Each row has a name. Each question is about the rows just above it.

F: [  7  73  -1 -16 -20]
Q: [-33 -38   1  18   9]
E: [-17   7  15  -9   6]
K: [-18  69  -1 -14 -20]
L: [ 15  88   1 -14   0]
N: [-43   3   0  15  -1]
The one value in L and K: : [-14]
Shared by E and F: : [7]
Shared by L and E: : [15]

R: [ -5 -39 -46  57  16  13 -10  58  86  27  37]
X: [-38  19  17  16  78 -10  -4  12  56  57  58]
C: [-45  26  58   4 -11  24  13  29 -53  28  49]
Shared by C and X: : [58]
Which value is in both X and C? : [58]
Whose row is [-45  26  58   4 -11  24  13  29 -53  28  49]? : C
Whose row is [ -5 -39 -46  57  16  13 -10  58  86  27  37]? : R
Where do [-38  19  17  16  78 -10  -4  12  56  57  58] appear? : X

W: [-13  71  20  -5 -66 -64 -66   2  67  46  55 -42  73  73 -32  60 -44  59
 -22  16   1 -54  65  24  13 -28   4  57  38  66  16  13  18  26  19  42
  60  18 -62  32 -24  76  -4  -8  28   3   6 -48  74 -54 -19 -13]
G: [-76  68 -58  11   0 -66 -63  34  63  45 -21 -28  58  29 -52   7  46  18
 -66  35   3 -73  33  76  11 -54 -68  20 -57  46  36 -64  26  20 -74 -16
  26  77  47 -70  65  13  21  59   9 -31  52  21  48  63  73  14]
P: [ 16  48 -21  11  48  72  59 -48  72  -7  14 -21 -53 -30 -19  31 -36   7
 -47   2 -39 -61 -76 -59  37  12  70  41 -55  19  -3 -57   6 -66  34  11
   2 -34  23 -66  76   3 -15 -12 -35 -77  -2 -59 -11  66 -33 -24]
Whose row is [ 16  48 -21  11  48  72  59 -48  72  -7  14 -21 -53 -30 -19  31 -36   7
 -47   2 -39 -61 -76 -59  37  12  70  41 -55  19  -3 -57   6 -66  34  11
   2 -34  23 -66  76   3 -15 -12 -35 -77  -2 -59 -11  66 -33 -24]? : P
The row with [-76  68 -58  11   0 -66 -63  34  63  45 -21 -28  58  29 -52   7  46  18
 -66  35   3 -73  33  76  11 -54 -68  20 -57  46  36 -64  26  20 -74 -16
  26  77  47 -70  65  13  21  59   9 -31  52  21  48  63  73  14] is : G
Whose row is [-13  71  20  -5 -66 -64 -66   2  67  46  55 -42  73  73 -32  60 -44  59
 -22  16   1 -54  65  24  13 -28   4  57  38  66  16  13  18  26  19  42
  60  18 -62  32 -24  76  -4  -8  28   3   6 -48  74 -54 -19 -13]? : W

Vik: [ 7 21  6  7  9  9]
Modov: [-9  5  7  7 21  9]
Tikav: [ 5 -8  5 87 68 17]
lozuv: [-38 -41  26 -30  34 -11]
vatid: [ 8 -7  6 44  2 10]
saku: [ 20 -23 -27 -51 -21  24]
zum: [ 6 18 71  8 10 44]
tomup: [-23  -3  18  15  -3 -26]
Which value is in both Vik and vatid? : [6]
The one value in saku and tomup: : [-23]
Whose row is [ 8 -7  6 44  2 10]? : vatid
Shared by tomup and zum: : [18]
Which value is in both Modov and Tikav? : [5]
The one value in zum and tomup: : [18]
The one value in tomup and saku: : [-23]

tak: [  2  70  16  50  47 -20  71 -25  64   1  16  32  12]
ladab: [-36 -34  -1 -37  47   1 -74   0 -14 -86  91 -36   0]
tuf: [-37 -23  48   5  47  47 -74 -29 -38 -73  91  -1   0]
baruz: [ 47 -23   2 -18  47   5 -74 -40   5 -80  91 -32   0]
The one value in tuf and tak: : [47]
Which value is in both tak and tuf? : [47]
Where do [ 47 -23   2 -18  47   5 -74 -40   5 -80  91 -32   0] appear? : baruz
Where do [-36 -34  -1 -37  47   1 -74   0 -14 -86  91 -36   0] appear? : ladab
[  2  70  16  50  47 -20  71 -25  64   1  16  32  12] is in which row? : tak

luk: [  4  20  39 -11  14  14  36  15  41 -18  -7 -15]
zupod: [16 10 10  0  1 -5 14 -3  4 24  2  4]
seli: [-23  35  17  14   0  10   9  -6   9   2  12  -2]
Dezu: [-17 -15  -2  18  -3 -13  -7   2 -22 -18   4  15]
sumu: [-20   5  20  31 -15  63 -17  36  -4  62 -41  50]
Laz: [ 41 -29 -83 -19 -48   5  41 -35 -34  15  37   5]
Pamat: [-17   6  -4   9 -12  29 -22  35  -5  13 -19 -11]
Somi: [ 45 -21  -5 -17  -3  -2  17  19 -11  26 -30  -4]
Guleb: [ 15   6  -9 -19 -11  16  -6  -1  28  -4 -16 -11]
gali: [ -3 -76  11 -13  57   5   6   5  18  62  -5  -3]
muroz: [ 12 -20  -3  27   3 -17 -13  18 -24 -22   8  22]
The one value in Laz and gali: : [5]
The one value in Somi and luk: : [-11]
The one value in Guleb and zupod: : [16]
The one value in seli and luk: : [14]
Whose row is [ 12 -20  -3  27   3 -17 -13  18 -24 -22   8  22]? : muroz
The one value in zupod and muroz: : [-3]
The one value in luk and Pamat: : [-11]

